In the rows, 128 means zero.
Each row is followed by its class.
[139 125 132 116 121 142 133 156 134 121 100 119 144  99 135 125 136 133
 131 128 137 121 129 118 122 163 113 117 127 131 148 127 194  96 115 120
 136 111 141  91 122  42 119 116 142 138  92 127 120 114 137 109 124 123]	D
[138 123 129  82 109 149 144 145 127 124 113  83 114 107 133 116 143 122
 131 141 157 117 130 128 148 154 124 113 114 124 144 126 215  81 132 133
 128 102 153 109 114  87 127 124 132 133 130 110 116 114 144 133 129 123]	E
[133 120 127 112 122 134 131 149 133 125 109 121 128 107 132 117 138 133
 129 130 143 119 136 123 131 152 118 113 133 115 141 130 185  93 105 124
 133 105 133 102 118  63 119 126 137 137 107 114 114 124 137 116 117 120]	D
[137 114 130 138 121 137 127 169 132  88 120 128 137 100 141 124 147 134
 126 121 120 120 129 116 132 163 124 104 145 120 135 123 173 122  99 114
 136  99 130  93 112  12 111 136 138 143  89 125 120 133 130 101 129 132]	D
[132 123 121 111 140 137 130 136 125 124 117 124 129 106 140 127 126 125
 126 119 127 122 121 118 128 147 124 130 122 128 136 130 138 109 141 120
 128 130 134 115 131  97 122 128 136 128 105 127 124 124 130 114 124 147]	D
[130 129 129 119 118 127 134 138 134 130 116 114 133 112 122 118 117 133
 129 135 152 120 140 125 134 141 127 116 132 114 140 133 178 109 107 129
 131 108 124 118 117  81 126 127 135 141 113 115 115 126 138 119 114  96]	E
[132 131 127 117 118 129 132 131 129 135 108 126 128 126 120 119 130 137
 138 137 142 124 146 122 129 132 123 121 130 116 119 131 173  91 110 126
 135 111 118 111 123  96 124 126 137 136 103 111 114 124 141 124 113 107]	E
[128 119 116  53 148 155 147 151 104 109 114  99  97  96 161 120 137 111
 121 130 133 107 128 105 147 158 130 137 117 123 144 136 134  58 163 119
 116 127 132 111 130  88 133 136 141 135  73 105 115 124 139 109 131 177]	D
[131 117 129  86 115 156 134 160 127 112 107 104 121  99 147 124 144 121
 134 139 134 112 124 118 139 158 111 115 120 122 137 122 205  70 127 126
 127 104 140  94 122  61 122 130 136 140 101 112 115 126 136 124 138 134]	W
[136 115 130  65 110 157 139 159 131 121 109 107 123  98 148 118 141 118
 130 141 139 115 120 122 138 163 105 122 125 127 138 120 202  77 125 128
 128 100 136  93 118  70 124 125 134 136 112 112 123 120 136 121 134 118]	W
[128 142 122  81 129 136 135 133 119 136 116 119 111 121 137 115 132 127
 129 141 139 118 139 123 137 133 122 131 129 119 138 134 143  80 146 126
 126 119 118 121 124 120 129 132 132 122 110 106 113 128 141 123 121 136]	D
[136 118 127 105 108 145 123 149 140 141 103 119 136  98 143 121 131 126
 129 139 145 117 116 132 125 153  95 123 120 122 134 119 224  83 112 132
 131 107 144  97 124  78 118 112 131 137 127 122 119 111 134 130 137 107]	W
[137 127 131  92 121 141 136 252 123 139 103 131 123 115 138 120 130 127
 132 139 125 120 132 114 126 139 110 133 128 128 139 131 161  72 133 121
 128 119 112 101 128  98 122 124 136 126  91 116 119 123 140 118 119 129]	D
[131 130 131  99 138 141 150 135 104 105 123 123 115 135 134 124 143 121
 131 133 104 125 143 108 137 130 145 133 132 134 136 135  94  92 152 119
 124 130 106 117 128 116 137 143 137 126  75 117 122 139 137 117 124 153]	S
[150 133 136  85 100 153 140 134 134 149  82 116 126 107 129 115 134 129
 136 150 142 124 136 116 126 147  97 122 120 125 148 132 238  44 122 130
 138 105 126  83 117  75 116 112 138 127  93 109 113 109 146 127 114 112]	D
[133 127 127 117 124 138 133 144 126 122 109 128 134 114 132 123 135 130
 130 127 128 124 136 117 128 147 121 124 134 127 146 132 152  98 124 119
 129 117 123 103 123  76 120 126 138 134  90 121 119 128 137 115 119 129]	S
[138 124 128  96 126 141 139 136 127 127 105 108 121 104 134 123 132 124
 123 132 137 121 128 117 130 149 120 120 110 127 144 136 181  87 142 124
 130 119 141 108 122  87 121 119 138 131 101 123 116 111 139 117 122 144]	D
[133 121 124  85 118 143 141 145 120 113 106 104 110 109 136 115 142 128
 130 142 137 113 149 113 150 149 130 111 130 111 145 141 192  61 125 120
 129 104 124 106 116  59 120 140 138 135  85 100 106 126 147 115 123 140]	E
[115 114 110  79 156 135 138 154 108 101 134 113 100 103 155 116 128 119
 120 125 134 103 134 111 150 147 141 133 133 102 133 139 104  96 134 117
 115 124 117 130 130  85 132 152 138 143  87 100 115 138 136 103 132 162]	E
[137 122 134  85 114 150 147 134 129 130 120 124 115 120 137 123 128 113
 126 141 118 129 114 120 134 139 115 137 127 138 132 125 147  99 146 135
 126 115 116 112 120 122 130 128 129 118 121 128 130 128 130 130 123 120]	W
[139 133 127  88 114 140 136 132 130 149  95 113 119 113 126 114 127 133
 133 145 148 122 142 121 132 143 112 121 118 117 146 136 209  60 127 129
 134 111 130 109 122  98 118 119 135 133 101 106 109 112 146 126 114 128]	S
[127 128 133 100 120 147 131 135 123 134 113 118 123 118 140 128 127 123
 131 138 129 120 125 123 129 133 113 135 118 132 129 126 158  85 137 132
 127 125 126 113 128 120 132 127 131 131 117 120 127 121 130 131 134 124]	W
[133 125 127  99 114 142 149 148 126 104 113  91 108 111 128 116 133 122
 131 141 147 116 143 113 152 147 141 105 126 110 145 139 196  89 119 125
 129  98 128 111 108  55 125 139 140 139  91 109 107 125 142 120 117 115]	E
[137 126 131  92 113 151 137 151 127 121  96  93 127 102 139 124 134 126
 133 145 138 115 137 119 136 153 116 121 118 123 144 130 214  59 124 126
 130 109 137  93 120  59 124 126 142 140  88 111 115 115 139 120 126 125]	W
[124 117 122 138 130 128 127 150 133 100 134 125 126 109 134 123 120 128
 123 121 129 118 127 120 140 145 133 111 139 105 131 127 143 138 108 121
 128 109 122 121 115  58 116 138 135 140 109 129 121 131 127 106 122 118]	E
[126 129 131 108 113 142 132 133 126 129 113 111 122 124 134 129 133 125
 132 142 126 120 138 123 136 125 122 128 116 126 128 126 171  80 131 133
 123 125 129 116 127 118 134 132 131 136 113 121 120 125 135 139 136 126]	S
[136 127 125  77 116 142 134 133 126 145  96 112 114 112 133 113 146 132
 134 147 149 116 142 122 131 147 112 125 120 121 147 134 207  47 128 126
 132 110 135 102 127  99 120 123 134 133 105  99 110 116 145 128 122 140]	E
[139 127 132  74 115 152 147 141 128 135 111 117 116 110 137 118 129 114
 130 145 136 123 120 116 135 147 110 130 125 128 138 128 174  83 137 132
 128 107 120 106 118 100 132 122 132 124 112 120 124 121 142 122 122 107]	W
[142 143 143  88  88 146 144 129 131 161  79 114 128 123 111 109 138 137
 140 161 157 123 154 124 130 136 101 118 126 122 150 132 252  36 101 138
 140  93 117  88 116  88 126 114 135 132 103  99 110 112 156 137 106  72]	S
[127 129 127 119 123 127 135 137 129 125 119 118 123 119 126 119 121 131
 129 134 143 121 144 123 136 135 131 118 131 113 138 136 165 104 111 126
 134 111 120 119 118  86 128 133 135 138 104 115 112 125 135 118 115 106]	E
[134 126 131 104 117 144 133 141 129 128 102 116 128 104 136 125 122 126
 134 133 136 119 125 121 131 148 117 122 120 123 139 133 195  88 125 126
 133 113 133 104 119  72 122 121 137 134  98 123 114 114 135 120 123 119]	W

Each row is followed by its class.
[115 128 123 137 118 122 130 135 131 127 136 125 131 127 132 134 129 122
 126 109 126 128 125 130 130 133 138 136 139 118 133 121 128 112 133 129
 139 112 132 121 132 126 131 135 126 124 130 129 136 112 129 129 117 120]	(27)
[109 120 134 131 132 122 128 142 134 131 126 127 135 130 125 137 132 127
 127 117 126 119 120 114 134 132 131 134 125 117 127 121 124 115 131 132
 125 114 132 125 129 127 135 127 132 117 126 119 138 129 132 121 105  98]	(28)
[127 125 128 138 128 119 122 129 123 127 129 125 133 124 137 135 127 125
 128 115 131 130 107 121 120 136 130 130 142 114 127 119 117 143 130 128
 130 120 132 129 129 121 127 124 136 127 126 128 138 121 131 131 125 117]	(22)
[128 135 123 142 127 127 132 123 126 124 132 124 118 119 146 139 127 121
 114  97 139 128 114 139 137 131 144 139 138 113 135 125 125 101 132 124
 139 118 137 119 134 122 129 140 137 129 137 117 135  90 119 130 130 129]	(27)
[113 124 115 140 133 128 115 139 117 124 130 120 126 124 131 132 128 123
 127 121 123 130 122 139 107 140 142 132 140 114 133 117 133 142 129 126
 130 104 137 130 130 115 133 133 134 130 141 122 131 127 121 130 122 130]	(22)
[109 129 113 130 124 125 125 132 132 128 124 123 135 142 128 131 127 129
 134 135 124 122 133 134 113 148 132 132 128 129 128 129 134 128 134 126
 124 124 128 128 130 127 140 124 127 129 127 128 128 136 136 128 122 124]	(28)
[ 89 135 107 137 118 130 119 128 134 129 121 123 139 134 115 129 140 128
 117 118 126 120 132 113 146 131 125 165 125 113 130 126 145  94 143 128
 121 123 136 123 128 135 148 131 134 138 129 122 131 137 131 125 108 113]	(28)
[130 128 128 140 125 119 125 123 127 127 123 127 128 128 136 138 130 124
 126 118 135 126 102 119 130 135 136 137 139 115 132 118 113 133 133 130
 125 125 123 130 129 128 131 126 135 125 121 126 135 101 129 134 129 114]	(25)
[119 133 110 148 125 123 114 133 115 124 126 120 126 130 139 137 131 123
 111 110 124 122 106 124  94 148 143 135 146 106 133 112 113 136 128 129
 124 117 129 134 137 118 143 120 136 129 137 123 137 112 131 130 127 122]	(22)
[109 130 132 115 127 123 128 130 135 133 123 133 140 129 122 131 133 129
 128 124 129 123 127 116 143 127 119 139 113 120 126 127 135 120 124 126
 125 129 131 123 121 137 137 124 130 129 123 126 142 141 124 125 116 115]	(28)
[151 129 135 141 123 125 122 134 118 132 130 128 124 122 146 137 123 121
 120 119 127 131 106 130 111 128 138 118 152 126 134 116 113 155 126 124
 128 123 131 128 126 115 123 137 133 126 134 131 132 109 127 124 131 127]	(25)
[133 133 118 132 126 128 135 114 133 123 126 122 118 130 139 121 117 123
 127 121 129 132 114 131 117 143 144 124 138 122 138 125 109 119 133 125
 137 113 128 130 137 134 125 123 131 129 127 126 127 113 127 136 150 136]	(23)
[128 134 115 143 127 130 130 120 126 128 123 123 130 136 144 127 123 126
 120 115 128 125 115 130 126 139 136 144 136 124 131 123 116 105 135 132
 126 124 126 124 130 135 133 131 130 138 129 123 128 110 125 135 131 126]	(27)
[116 128 128 140 125 125 125 135 128 128 129 145 126 124 127 137 132 124
 120 113 127 129 119 126 125 132 134 137 121 112 130 119 128 114 128 124
 136 118 133 129 128 128 133 135 132 123 134 128 134 120 124 125 119 125]	(27)
[125 135 117 144 132 128 132 125 122 126 130 127 124 133 135 125 121 124
 132 120 129 130 117 130 115 140 138 138 137 120 133 121 129 133 133 126
 130 117 127 128 133 132 134 129 132 133 129 126 127 115 126 127 137 132]	(15)
[112 126 124 129 129 123 126 139 132 130 124 127 135 126 127 129 134 126
 133 125 126 125 124 126 123 137 131 135 129 123 128 124 127 123 131 131
 126 120 125 129 127 132 135 124 130 125 125 129 139 130 130 125 118 119]	(28)
[116 131 122 123 127 126 130 135 134 134 117 123 139 125 120 131 135 127
 133 128 126 118 142 132 132 131 135 133 124 138 126 130 142 117 130 125
 125 125 127 119 127 126 137 128 124 127 135 129 128 138 127 122 111 124]	(28)
[125 128 125 146 126 127 110 142 111 131 129 122 127 123 133 146 125 123
 107 104 130 131 107 127 103 134 138 137 152  98 136 112 126 144 123 131
 125 113 129 131 126 112 132 136 135 130 148 124 137 109 123 132 113 120]	(25)
[114 134 131 128 123 124 125 129 136 134 119 124 144 127 124 129 134 121
 132 128 125 124 132 113 146 123 118 142 129 128 125 129 139 123 131 128
 119 126 121 122 126 128 138 131 125 117 124 126 130 149 132 120 112 117]	(28)
[126 134 118 148 124 127 126 136 118 123 126 135 121 124 137 132 127 124
 118 118 127 125 113 142 101 129 141 136 150 114 137 118 123 145 130 128
 130 109 132 130 138 112 143 133 134 131 144 129 130 123 128 131 124 125]	(22)
[121 136 113 130 122 126 137 114 130 133 131 128 124 131 138 133 123 124
 135 115 134 123 123 117 150 131 134 142 132 129 131 124 133  96 139 125
 136 125 134 126 136 142 127 133 133 131 123 122 131 112 123 135 132 122]	(27)
[143 128 119 150 127 128 107 142 110 118 137 130 118 121 143 133 122 121
 119 106 124 125 115 155  76 145 147 108 160 123 143 114 113 171 127 125
 127 111 133 128 131 108 127 135 133 130 151 136 130 116 126 132 131 133]	(22)
[113 129 129 128 127 123 124 137 127 138 127 123 139 127 125 132 134 131
 128 126 124 124 126 123 132 128 123 140 131 120 127 123 134 131 131 128
 122 125 126 124 127 126 139 125 129 129 125 124 133 142 131 121 108 113]	(28)
[123 125 130 137 128 134 117 135 120 123 130 124 127 124 134 135 132 126
 116 116 125 126 119 133 114 146 134 131 144 115 135 120 127 137 124 131
 131 124 130 129 126 117 130 130 135 129 135 130 132 120 125 130 122 127]	(25)
[109 130 118 132 118 122 118 135 127 134 124 123 148 133 126 128 132 129
 134 134 118 119 128 124 120 136 122 132 142 121 125 118 140 147 135 128
 118 125 125 125 128 116 136 121 126 135 127 131 129 145 138 120 116 113]	(28)
[122 129 133 122 128 123 126 133 139 129 127 130 140 131 124 130 130 126
 137 127 127 124 134 121 129 131 134 126 128 128 127 126 135 128 133 126
 120 123 127 128 125 128 138 130 123 132 120 131 131 133 136 121 124 117]	(28)
[ 99 131 116 123 126 133 133 130 132 131 126 125 132 103 121 130 136 125
 127 121 127 119 145 133 130 128 137 142 129 123 129 129 144 107 132 126
 129 107 130 127 127 125 137 135 124 129 120 121 124 128 125 122 112 129]	(28)
[110 131 121 123 122 127 133 125 136 131 126 125 139 125 122 129 127 127
 134 128 126 123 131 126 140 132 128 137 128 109 124 128 136 111 132 127
 122 120 125 126 123 139 139 125 129 124 120 124 134 136 131 121 120 120]	(28)
[125 135 115 135 131 128 131 120 128 126 130 125 120 133 137 128 121 126
 126 127 129 126 126 134 124 137 139 137 133 125 135 123 130 109 136 123
 135 124 127 127 138 129 131 134 136 133 131 126 132 113 122 136 142 133]	(15)
[119 126 129 118 136 126 151 119 140 127 140 127 121 110 133 132 132 123
 131 110 134 129 136 138 160 124 150 129 119 125 130 132 133  79 136 116
 157 124 135 123 134 133 138 143 129 118 124 120 134  88 114 133 127 125]	(27)

Each row is followed by its class.
[123 128 124 148 134 113 139 135 132 143 130 164  93 125 121 134 134 122
 114 122 129 128 141 119 132 123 129 139 134 142 123 126 127 133 138 122
 133 132 123 115 122 121 122 134 118 136  97 122 122 125 123 130 116 130]	(76)
[152 119 139 120 121 134 115 115 136 132 135 156 145 136 127 125 136 117
 127 129 130 127 126 116 116 124 131 123 134 123 116 132 132 129 120 115
 112 124 132 143 109 129 124 129 124 126 136 108 128 133 118 123 118 133]	(68)
[132 135 125 125 126 125 127 120 131 125 125 127 148 124 133 119 120 132
 132 131 137 140 129 143 123 128 139 126 134 103 149 131 144 133 122 127
 143 120 128 141 124 131 129 129 119 125 128 121 116 113 137 121 133 136]	(77)
[135 119 135 114 131 146 115 124 130 125 131 141 113 129 149 132 128 128
 132 129 134 123 109 129 116 129 124 132 140 108 126 130 137 123 124 108
 101 119 127 156 134 121 140 123 135 127 124 124 133 135 131 125 116 135]	(77)
[157 145 121 114 120 126 139 141 121 116 124  91 158 108 109 124 117 135
 140 125 113 134 121 134 146 135 127 135 107 115 133 132 128 131 129 135
 138 125 136 104 125 133 126 131 134 129 141 127 130 111 147 133 156 126]	(74)
